Rows lie near named flat spaces through zero. A row that begins with a name and a colon came from that space; any other row is followed by the name of its block's space that it lies nearest.
dibopofu: [-34 -44 -17 -28  23 -17 -26 -20  10 -53  25  39   8 -18 -57  68  42  19
  65  14  13  -1  -5  57 -27 -21  38 -18 -35  33  25]
dibopofu: [-25  -9  10   3  23   5  18 -24 -24  39 -19   0   7   3   9 -47  -5  11
  28   0  -3  11 -22  12  12  23   9  24  -3 -28 -27]
rikgupi: [-25  41  15  43 -13  22  17 -15 -10 -48  24 -71 -30 -18 -18  41   0  12
  37 -34 -12  17  33 -12  13  16  36 -33  17  -8  53]
kegefetur: [ 24  -7 -16  -4   8 -30 -18  26  13 -30 -54 -21  -7   8  13  -2  29 -33
 -25  11  56  -7   7 -35  -8 -55  44 -58   7 -10  24]
kegefetur: [  -5   20  -68    3  -35   21   16  -18   20  -15   65   24   15    9
 -102   54   30    2   11  -28   37   59   51   27  -90  -24    4   -8
  -86  -19  -19]
dibopofu: [ 34 -22 -29   2 -15  -6 -10   2   2 -10  -6   9  -5 -26  -8  13  27 -29
   5  12  27  16  19 -22 -38 -27  21 -53 -32  15  26]
kegefetur: [  6 -13   3  -2   2  31   8  -8 -12  49  28  18  17  19 -15 -23 -28  -7
 -10  -6 -24  19  -7   1 -22  26 -32  -3 -15 -10 -17]
rikgupi: [-25  12  -8  21   6   4   9 -24 -16 -27  -9 -28 -29 -33 -16   9  22  14
  51  -7  22  22  29   0  -3  -1  45  -4 -15 -11  17]
kegefetur: [  2  12 -15 -10  -2  -9  -3  12  12 -23 -22  -9  -4   9  -7   7  23  -3
 -20   8  28  -8  16   1  -4 -34   9   8  -8  -9 -10]
rikgupi: [ 54 -27  15 -19 -42  57  21 -10 -33  42 -13  -4   5 -50  49 -31  23 -24
 -30  72 -81 -45   7  10  12  15 -85  38 -35  48 -14]
bometid: [-18  40   1  10 -16 -10  11  10  24 -37  22 -29  12  29 -20  41   1  10
 -12 -30  -1  -5   0  13  10  -8   6   0  19 -11   8]
bometid: [  7  37 -14  22 -27 -18  10   7  17   9  23   9  -2   2   6   2 -23   9
 -12 -34  10  19   5 -18   0  16  -8  21  11  -9 -15]
bometid: [ -6 -32  16   2  33 -22 -46   9   6 -24  24  31 -21 -12  -4  32 -33   6
  32 -16   8   9  -9 -20  -2  13  31 -52  34  31  51]
bometid: [-18  26  -3 -13  26  -2 -17  27  21 -17  -3  -4  -7  56 -29   3 -20   9
 -46 -19  35   2  17  -6  -5 -26   1  11  19 -33 -21]
dibopofu: [-39 -13   9  -8  13 -20  23 -34 -12  45   1  40  28  -6  15 -35  -3  35
  49   1 -22  -2 -53  51  27  42  -8  75  -4  -7 -51]
bometid: [-32  61   6   0  -8  37  26  10  12 -50   3 -83   6  59 -46  35  20   6
 -44 -16  -5 -15  33  25   8 -32  -6   9   3 -42  -4]
kegefetur: [ 17 -21 -14 -38  23  -5 -20  26  10   9 -43  20   9  34  -2 -26  14 -20
 -54  31  35 -17   2  -3 -16 -47 -11   3 -12 -13 -31]
dibopofu: [-21 -26  24 -26  34  18 -20   2  -1  18  34  36  13  32 -22   5 -38  16
  -4   0 -31  -7 -22  26   0  23 -31  13  13   9 -10]
bometid: [ -9  31  19  31 -17  -6  20  -2   5  17  33 -16  12  15  13   0 -39  10
   4 -44 -27  12 -24  -9  23  42  -7   0  36 -12   5]
rikgupi: [  6   1   1   8 -34  10  17 -15   2  11  46  12  20 -16  -4  24  -3   5
  16  -6 -45   0 -12  21  -3  30 -29  10 -12  25   3]
dibopofu: [ 35 -54  19 -44  21  59 -26  20 -12  42  15  28  17  34 -13 -17 -26 -32
 -62  42 -45 -20   0   0 -30  -4 -70 -28 -15  21  -3]
rikgupi: [ -5  15  -8   5 -20 -21  41 -12   2  35 -25 -11  43  20  21 -36  20  -5
  -3  -5   0  -4 -41  20  15   3  -1  26  -7 -32 -40]
dibopofu: [-28 -41   5 -15  34 -15   4 -27 -21  -1 -45   0  10 -16   6 -20  42   3
  54  29  11 -11 -29  33  12 -10  41  -2 -16  -5  -1]
dibopofu: [-24  27  -6  -3  -7  47  19 -13  -6 -23  20 -35  -6  12 -49  24  19  14
  -4   1 -12   3  41  30 -15 -10 -14  25 -32 -17 -11]
bometid: [ 16   6 -22   0   4  -9 -27  20  12 -37 -12   2 -35 -12 -13  19   8  -7
 -14   1  48  10  43 -31 -22 -36  24 -22  -5   4  17]
rikgupi: [  2  29 -10  25  -7 -19  -9  18  22 -13  29  -2  -7  22 -17  22 -32  -1
 -12 -49  28  30  10 -33 -15   2  20 -35  24 -15  18]
kegefetur: [  28  -16    9  -36   24   20  -13   45   13   22  -34  -18   34   89
   -6  -30  -11  -49 -103   16   11  -23  -13  -19  -17  -48  -29  -53
   12  -34  -13]
kegefetur: [ -4  19  10   6 -10 -15  -6  13  16 -39   6 -18  -6  -1   7  35   1   7
  -4  -9  -6 -18   1  -1  22  -6   7  -4  28  15  23]
bometid: [ -7 -45  38   0  35  13 -11 -13 -28  29  -2   5   2  -7  20 -25 -26  -6
  31   9 -33  -2 -33  -5  16  34   5 -35  21  11  27]
kegefetur: [ -6  43   5   5 -23  20  14   1   4  10  31   4 -11   0   2   0 -27  29
 -23 -11 -30  -6  19  10  18  27 -51  79   7   2 -36]
bometid: [-25  49  15  10 -10  23  29   5   7 -29   3 -73  14  47 -21  20   8   2
 -29 -20 -16 -13   8  15  18 -11  -2  -2  16 -35   3]
kegefetur: [ 18  28  13  31 -18  -7   5  21   9 -28 -10 -63  -5  15  18  15  -6 -28
 -24 -26   6  -1   3 -45  14 -11  27 -72  39 -12  51]
dibopofu: [-46  20  22  -6  37  27 -18   8   4 -68  13 -49 -24  34 -51  51  -3  19
   0 -14   4  -8  33  14   6 -20  25 -22  22 -13  34]
rikgupi: [ 43 -40   0 -42  -1  23  -1   5 -20  68 -41  45  11 -13  45 -71   7 -18
 -48  67 -26 -33 -11   6   1  -3 -71  60 -30  18 -59]
bometid: [ 23  41 -51  13 -42  -6  -2   7  20 -10  29  35 -31 -31 -21  19   0  15
 -15 -16  38  32  60 -20 -36 -10 -16  50 -34   7 -29]
rikgupi: [ 10   4 -13  11 -45 -14  28 -15  11  11  31   9  39  -9   1  21  16  -5
  16 -11 -27   2 -28  24  -6  16 -12  -1 -18  13  -2]
rikgupi: [ -9  12   3  11 -43  -8  39 -20  12  17  49   3  55   9  -3  26   4   7
  20 -21 -54  -5 -47  45  10  35 -25  15  -4  10  -8]
dibopofu: [-11 -13  -1  -2  23  23  -5  -7 -14 -13  -9 -21 -11   5 -29   2  12  -8
  13   5  15  14  21  -3 -20 -16  25 -36 -17 -15  18]
rikgupi: [ 34  23   0  20 -15  27 -14  22   0  20  32   7 -34  -4   5  -8 -55  -7
 -42 -21  -4  24  41 -56 -17  20 -34  -6  15   4   6]
kegefetur: [-30  18  -2  23  -7 -31  13 -28 -10 -48 -29 -28 -31 -63  21  16  43  29
  73   4  16  -6   9  14  36   1  55  31   2  11  18]
[ 15  41 -17  35 -33 -24   3  11  21   6  37  15 -11  -7   6  11 -36   8
  -6 -48  16  32  11 -36  -7  22   0   5  19  -2   0]
dibopofu
[ 16 -23   3 -11   1 -14  -9   5   2  15  -8  24  11  -6  21 -10  -1  -9
  -5  14  -6 -12 -22  -1   4   1  -9  -4   4  17  -1]
dibopofu
[  9 -46  11 -38  22   5 -40  18  12 -23  17  32   9  13 -19  39  -1  -9
 -15  26 -17 -27 -10  17 -13 -18 -16 -33   2  40  26]
dibopofu
[ 41 -59 -30  -1  26 -19 -18 -10 -32  71 -61  60 -24 -51  41 -91   2 -27
  22  32  59  37   1 -53 -33  -4  26 -15 -35  -6 -23]
kegefetur
[-10 -42 -22 -46  15  57 -22 -25 -19 -35  16  31 -26 -45 -64  41  53  16
  29  63 -10 -10  62  54 -47 -30 -22  35 -83  41  -6]
bometid
[-14 -18  45  11  39  15 -15   4 -18  -6  -6 -39 -10  17  10  -5 -31 -11
  11 -11 -18  -2 -16 -24  21  17  25 -66  46  -6  51]
bometid
[ 22 -75  -9 -35  39 -17 -42   2 -13  -2 -50  45 -14 -34  15 -18  31 -21
  19  55  32 -13  -5  -7 -18 -34  26 -34 -23  32  15]
bometid
[ -4 -23   6   3  13  19  13 -17 -20  32  -5  -9  17  11  -7 -27   1 -16
  15   2  -8  16 -16   2 -13  10   8 -33 -15 -19   2]
kegefetur
[ -8  15 -18  13 -24 -21  33 -18   6  32  11  14  32   5   1 -16   6   7
  18 -21   1  18 -28  19  -3  19   0  27 -15 -20 -34]
rikgupi
[  7 -23 -24 -22  -1  13 -20  -6  -1 -45  -3  12 -22 -39 -31  41  48   0
  18  38  15  -8  42  18 -30 -37   9  -3 -47  33  16]
bometid
[-46  33  50  11  24  37  19  -8 -20  -9  -3 -67 -10  29   2  -9 -23  23
   0 -13 -41 -18  -1  14  50  27  -7  23  42 -28   5]
rikgupi
[ 19 -22 -11  -2  11  -9  -9  10   0   3 -28  -7   6  12  -1 -13  13 -33
 -11   5  33  11  -3 -25 -23 -28  29 -62  -7 -13  18]
kegefetur
[-16  -5  -9   1  -3 -14  -4 -10  13   1  46  39  14   0 -26  29 -13  19
  29 -22  -5  17 -15  23 -14  20   0   8  -6  12  -3]
rikgupi
[-16  63  -7   3   3  47  10  19   4 -21   0 -55 -25  50 -44  -1 -11   7
 -62 -19  23  12  65 -13 -13 -27 -17  26  -3 -53 -26]
bometid
[ 23   2  -9 -30   7 -11 -25  35  20  -1 -22  27  -6  22  12 -11  -7  -5
 -63  20  22 -24  10 -11   0 -32 -30  31   8   5 -31]
kegefetur
[ -7   0   6  -7  12  24 -15   7   5  -3  39  11  -3  22 -34  21 -28   6
 -14 -13 -11   9  14   3 -18   8 -19  -8   2   2   5]
dibopofu
[ 18  32 -25  21 -68 -50  36  -2  29 -31  -6 -24  33 -20  25  36  52 -11
   8  -9   2 -17 -23  14  16 -18  17  -3  -5  13   9]
bometid
[ -6   4   2   9  15 -26 -28  14  18   8  38  47 -12  10  -4   9 -56  19
   4 -39  14  23  -9 -21  -3  27   2   2  34   6   2]
bometid
[ -7   7  -7   8 -14 -44   7  -7  12  -5  -5  18   7 -21  24   4  10  16
  28  -9   8  -5 -26  11  22   9  17  27  11  10  -8]
dibopofu
[ 46  -4 -37  23 -45  -6   3 -15 -10  23  10  40 -30 -83  24 -11   9  -5
  28  10  10  29  33 -32 -27  17  -7  17 -40  34  -2]
bometid

Rows lie near named flat spaces through zero. A row that begins with a name and a colon came from that space; any other row is followed by the name of its block's space that it lies nearest.
pasvezat: [-10   6   7  10 -61 -45 -36  -6  20 -21   7  25   4  30  26  35 -12  11
  26  59  -8  -2 -19  11  26  10 -10  18  28  43   2]
pasvezat: [-17  17 -25  30   8 -10  -6 -24 -30   3  -6  14  -1 -13  -2 -25  -9   3
 -22 -39  33  16   1 -24 -14 -32  23  17  -1   4   2]
bunopzefin: [ 25  11 -24   6  20 -19  20   2  18  53 -26   9 -27   9  13  55  21  25
  27 -43   6 -33  19  13 -39  29  21  10  10  -3 -80]
pasvezat: [ 47 -26 -64 -30 -36 -65   6   8 -25   5  17   6  17 -54  11   6  32   0
 -38 -16  49 -35 -35 -31  37 -49   8  24  72   4  18]
pasvezat: [-15 -19  33 -10 -41  -6   4 -34   8 -36  -3 -16  11   7  -5   7  -2  25
 -36  -3 -44  10 -14  37 -31  30 -11  -7  -4  10 -59]
pasvezat: [-35  51 -33  56  18  28 -55 -23   6  13 -31  34  -4  61  35  -2 -25  -7
  33 -30  -2  24 -17  -1  -3  31  11  48  22  19 -24]
bunopzefin: [ -4   7  13  52  12  11  -4  30  -4  20 -20  31  38  -3  13 -21 -11  -2
 -60 -25   7  32 -34   9 -10  -3   1  -4  32 -25  13]
zugpak: [ 14  -6 -44 -41   8 -15  11 -40 -22 -20  24 -22  -6 -19 -10  22  37  21
   1 -27  21 -24   8 -28  17 -21  22  20   8  -2 -34]
zugpak: [ -7   9   8  33  -5 -31 -29   8   8  14  -3  20  -9  13   6   5 -17  -6
  25  25 -11   3   1  -2  -4  11 -15   8  -3  19  14]
lurzorev: [  7   9  -8 -31 -79   9  29   1  42   8 -36  13 -17  37  45  48  -9  20
  27   7  20 -27  -2  50 -11  19  29   3  32  36 -58]
zugpak: [  9  -9  15 -24 -12   6  30  -3  12 -10   2  -9   7   1   1  35  19  28
 -13   0  -2  -9   4  20  -5   8  13 -14   2  -9 -42]
lurzorev: [ 17  16 -16 -25  16  45  48  39   9  34 -15   3 -21  -3  10   2  -1 -14
  34  -3  60 -17  34  -7  12 -33  36 -21 -13 -12  35]
pivezis: [-17  42  39 104  90 -17 -30  39   1  43   4  53  18  22  -5  36  -1  22
  12  16   2  38  18 -24  -5   5   5  -6 -24 -32  16]
pivezis: [ 21  -4 -68 -17  -1 -20 -16 -22 -14  19  -9  -8 -18 -13   9 -12  11 -17
   9 -49   7 -29 -16 -17  -2   4  -2  40  36  12 -21]
pasvezat: [ 27   4 -30  43  70 -48 -22  21 -27  32  23  23  26 -30  -9  20  37  10
 -26 -25  19  -1 -15 -48  22 -19   0  19  33 -37  13]
lurzorev: [  0   3 -18   9  25  24 -15  14 -15   3   1   2  14  -8   0 -41  -6 -30
 -13 -12   9  13 -17 -20  22 -14  -8   8  14 -15  49]
pasvezat: [-23   7 -30 -33 -50  57  23 -43  -5 -16 -39 -19 -22   9  14 -53 -30 -18
 -10 -56  17   3  -2  25 -34  -5  25  11  -3  25 -28]
pivezis: [  4 -36   2 -89 -89  35  40 -35  10 -73   7 -37  31  -1  13   8  19  24
 -55   1  -7  -9 -36  43  21   1  12  -8  40   7 -48]
pivezis: [  5  10   1   0  48 -10  20   4 -18   0  31   1  -1 -18 -21  29  26  23
  13  10  39  -2  37 -39  22 -41  27 -13 -31 -22  17]
lurzorev: [ 11  13 -20   6 -20 -24  11  14   2  18  -5  25  -2  -2  20  26   3  12
   9   5  46 -12   3  -8  12 -27  27   6  22  11   5]
bunopzefin: [-23  13 -15   1 -25 -11 -14 -39 -18 -40  15   8  12   8   6   8   2  22
 -10   4  23  13  -7 -16  22 -27  22  21  10  18  -8]
bunopzefin: [ 15  -7 -29 -68  13  57  30  -8  12  14 -14 -47 -50   3  -8 -21   1 -33
  58 -25  -6 -36  34   7 -12  19   0  -5 -32   3 -10]
pivezis: [ -6  -4   1   3 -20   8 -11 -14   5 -16  -8   2  21  14  13   3   1   9
 -29 -14 -20  10 -30  20  -3  22  -5  11  29   0 -33]
bunopzefin: [ -7 -27   6 -25  -5   0 -22 -16 -17 -34  24 -33  -2 -21 -27 -53  -9 -33
  -4  19 -36   5  -7 -13  13  -1 -40  -1 -20   6  46]
pivezis: [ 28 -38 -60 -71   2 -42  -3 -40 -42 -20  39 -55 -36 -62 -39 -41  23 -31
  18 -15   2 -44  15 -51  18 -34 -21  19 -16  14  31]
pivezis: [ -9  12  16 -43 -63  65  66  11  30  -6 -34   0 -13  24  28  11 -20  11
  11   8  46  -6  21  46  -9 -16  47 -31  -9  15 -15]
lurzorev: [  1  27 -15 -36  23  50  79   8 -12  15  -3  -5 -32 -15  -8   9   7  13
  33 -15  98 -13  71 -25   5 -73  75 -31 -53 -13  21]
bunopzefin: [-19   3  18 -42  -6  99  58 -12   0 -35 -12 -25  16   8  -1 -23  -2   9
 -36 -28  24  21   9  24  -2 -18  38 -30 -19 -25 -13]
lurzorev: [  2 -15  35  -3 -17   2  35  14  13  24 -25 -11 -27 -14 -13 -20 -22  -8
  -3  -6 -15  -6  25  32 -57  11  -8 -34 -40   5 -11]
bunopzefin: [ -3  16 -10 -31 -11  22  36 -24  10  -9  -4  -6 -16  19  10  45  15  34
  24 -11  30 -15  29   8  -3  -7  44  -2 -12   6 -53]
pasvezat: [ -4  21 -11   9  16  23 -15  15  12  16  -9  11 -11  26  14   2 -11 -17
  42  10   7  -1   5  -4  15   9   1   9   1   5  21]
zugpak: [ 36 -29  15 -88 -16  69  64  15  40 -20  -4 -39  25  14  14  54  45  27
 -22  -7 -21 -28 -14  54  15  40  11 -30  33 -36 -73]
zugpak: [  6   7   4   7  13  40   2  25  26  29 -30   5   0  26  18   0  -8 -14
   9 -16 -19   0 -11  29 -15  40  -7  -3  14 -11 -17]
zugpak: [  9  -4 -19 -20 -29  10  -2  13  -1 -20   8   7  29  -2  20  -3   6  -7
 -21  14  25   1 -32  -4  47 -22   6   8  47  -1  32]
pivezis: [ 10 -52  29 -64 -12 -24  10 -23 -23 -77  68 -49  30 -45 -44   1  37  15
 -40  49 -29  -3  -6 -18  46 -24 -27 -23 -15 -16  24]
bunopzefin: [  9  -7  26  27   3 -61   7  -9   4   6   9  14  12  -7  -6  64  28  56
 -27  -3 -16  -5   3  11 -29  16   6  -4   4  -8 -72]
zugpak: [-10  21  41  63 -11   8 -11  46  41  46 -45  44   4  42  32  14 -35  -2
   7  15 -20  18 -12  46 -35  44 -10 -11  12   6 -11]
lurzorev: [ 17  -3   2  -7 -12 -26 -21   8  31   3   6   7   4  29  19  62  19  17
  31  33 -31 -21 -15  17  19  44 -16  12  32   9 -37]
lurzorev: [ 20   2  -8  23  39 -48 -27  21  -6  15  29  18  12  -9  -5  36  26   9
  14  26   3  -8  -3 -34  34  -6 -11  11  17 -13  22]
pasvezat: [ 17 -17  -9  -7  -9 -36   6   0 -13  -4  14  -1  13 -30  -6   7  18  11
 -30  -4   9  -9 -11 -11   7 -19  -1   1  19  -5  -1]
lurzorev: [-12  -7  19  41  -4 -68   5 -19 -35   1  10  11  -4 -45 -29 -17  -8  20
 -41 -11  15  14  18 -21 -41 -40   5  -9 -33   7   3]
bunopzefin: [ -2  -8 -25  22  11  -7 -34 -10 -22   3  -6  -2  11 -16  -4 -53 -10 -29
 -34 -37 -19  13 -34 -12  -8   6 -25  24  23  -3  17]
pivezis: [-61  14  39  23 -39  56  -6 -49   3 -41 -33  -4   6  38   5 -46 -46   5
 -35 -26 -34  49 -11  45 -51  28   3  -3 -27  18 -42]
zugpak: [  4 -21  12 -32 -11 -22  -7 -10  -4 -31  33 -23  -4 -13 -20   4  10  -2
  16  43 -18 -11   9 -12  25  -6 -20  -7 -18   9  22]
zugpak: [ 10  21  -4  18  18  43  30  14  32  49 -52  16  -1  34  31  39   7  24
  -7 -63  -1  -5  -3  45 -49  47  29   0  24 -21 -92]
[ 22  -7  21   4 -47 -21  53  49  28  62 -45  17 -36 -16  14   2 -28  -7
  10   2  26 -26  26  40 -57  -5  10 -35 -13  19  -1]
lurzorev
[-21  24   5  62  36 -39 -19  -4 -30   8  15  31   4 -14 -15  -4  -7  14
  -7   2  31  26  19 -41  -2 -41  16   5 -25  -3  31]
pasvezat
[  6  -7   6  54   2 -93 -36 -13 -11   8  14  26  19 -14  -5  37  17  35
 -33  -2 -24   3 -22  -9 -18  12 -16  21  25   4 -41]
bunopzefin
[-13  -8 -15 -60  -6  58  35 -54 -13 -41   0 -46 -10  -2 -14 -18  11  10
 -14 -46   0  -3  14   8 -14  -3  24  -2 -23  -5 -48]
bunopzefin
[ -8  21 -18   9 -30 -18 -17   9   1   4   1  25 -15  12  19   0 -22 -14
  43  38  41  -4   8 -18  30 -32  12  13   5  34  52]
pasvezat
[  7   4 -10  19  16 -58 -35 -11  -7 -12  34  16  18   3   0  53  30  30
   8  25  -5  -5 -10 -27  34   1  -4  24  24   1 -14]
lurzorev
[ 11  10 -12  -6   5  15  -7  38  17  31 -10   7 -24  12  12 -12 -18 -39
  58  29  13 -15  12  -6  21   0 -10  -2  -4  11  56]
bunopzefin
[ 14  10  -2 -27  39  35  30  23  10  15   7 -10 -15   5  -5  25  17   0
  42  11  24 -17  36 -11  20  -9  19 -18 -24 -19  13]
lurzorev
[ -4  -8  -3  23 -36  -2 -41   1  19  13 -35   8   3  23  24 -33 -31 -31
 -12 -15 -53   6 -48  38 -27  56 -41  22  39  22 -16]
pivezis
[ 23 -28  43 -23  10 -18  22  34  13  -2  27 -16   5 -21 -22  24  19   6
   5  52 -19 -13  16   3  14   1 -21 -37 -22 -18  23]
pasvezat
[-13   5  22   6  -6  11 -12  -3  18  -8  -4   1  -1  27   5  12  -9   4
  16  19 -27   7   0  19  -5  29 -10  -2  -8   7 -15]
pasvezat
[ -4  13 -18  21  20 -10 -15 -10  -8  18  -7   6 -16   2  -1  -6  -5  -6
  16 -21   1  -1   8 -13 -15   4   1  16  -7   6  -7]
zugpak
[ 23  -4  12  -4  20 -18   4  28  21  24   7   2  -9   5  -1  43  17   7
  34  28 -12 -21  15   3   7  20 -10 -10  -4  -7  -6]
lurzorev
[ 12  26 -14  54  77 -24 -34  39  -7  40  18  35   8   3   0  25  15  -5
  32  16  20   5   7 -47  35 -11  -2  13   7 -23  47]
pasvezat
[-14  16 -18 -53 -17 123  16  -6  40   7 -54 -30 -36  60  30 -36 -33 -45
  56 -30 -21  -9   4  51 -17  55   3   2  -7  14 -24]
pasvezat
[  0   9 -13  -9  20  32  18  11  -7  16  -8  -6 -17  -8  -4 -27  -9 -21
  17 -13  28  -2  21 -13   0 -22  14  -8 -21  -6  32]
pasvezat
[-34  16  29  -2 -27  48  29  -4  10   1 -30  -4 -35  17  -1 -38 -47 -16
  26   6  15  15  39  24 -37 -10  17 -27 -59  23  17]
pivezis
[  1  29  10  19 -12 -11   7  35  24  20  -3  39  -3  28  27  55  -4  19
  43  49  44  -5  18   0  27 -17  28  -7   6  13  18]
bunopzefin
[ 21  30 -13  18  61  -8  29  32  -2  33  16  31  10  -2   6  74  41  41
  19   2  68 -10  31 -35  32 -39  52  -7   5 -34  -3]
pivezis
[-33   1  20  -3  -1  21   5 -39 -18 -37   8 -19  -4  -2 -22 -29 -13   6
 -13  -7  -7  23  17  -3 -17 -12   6  -8 -44   4  -4]
pivezis
[ 20  -7  -6   4   7   2 -34  34  24  17  -4   7  14  19  19   7   3 -25
  15  20 -36  -8 -36  11  25  43 -37  13  43  -5  15]
lurzorev
[-26 -18  18  27  -2 -20 -40 -40 -25 -36  10 -13  19 -12 -23 -47 -12  -6
 -52 -16 -55  32 -29   0 -23  18 -37  12  -6   2  -8]
lurzorev
[ -5   1   4  32 -23   1 -33   8  20  15 -31  17  11  27  25 -13 -22 -15
 -14 -11 -40  11 -42  34 -21  48 -27  17  38  11 -21]
pivezis
[  9   0   2 -20 -32 -12 -13  -9  36 -11   0   2   1  40  25  66  16  25
  31  27 -31 -21 -14  30  13  48  -6  14  31  18 -60]
lurzorev
[  4  24 -22 -32  61  61  44  12 -16   4  17 -12 -13  -8 -13   4  20  -1
  36  -7  68  -5  50 -41  37 -54  48 -17 -38 -30  41]
lurzorev
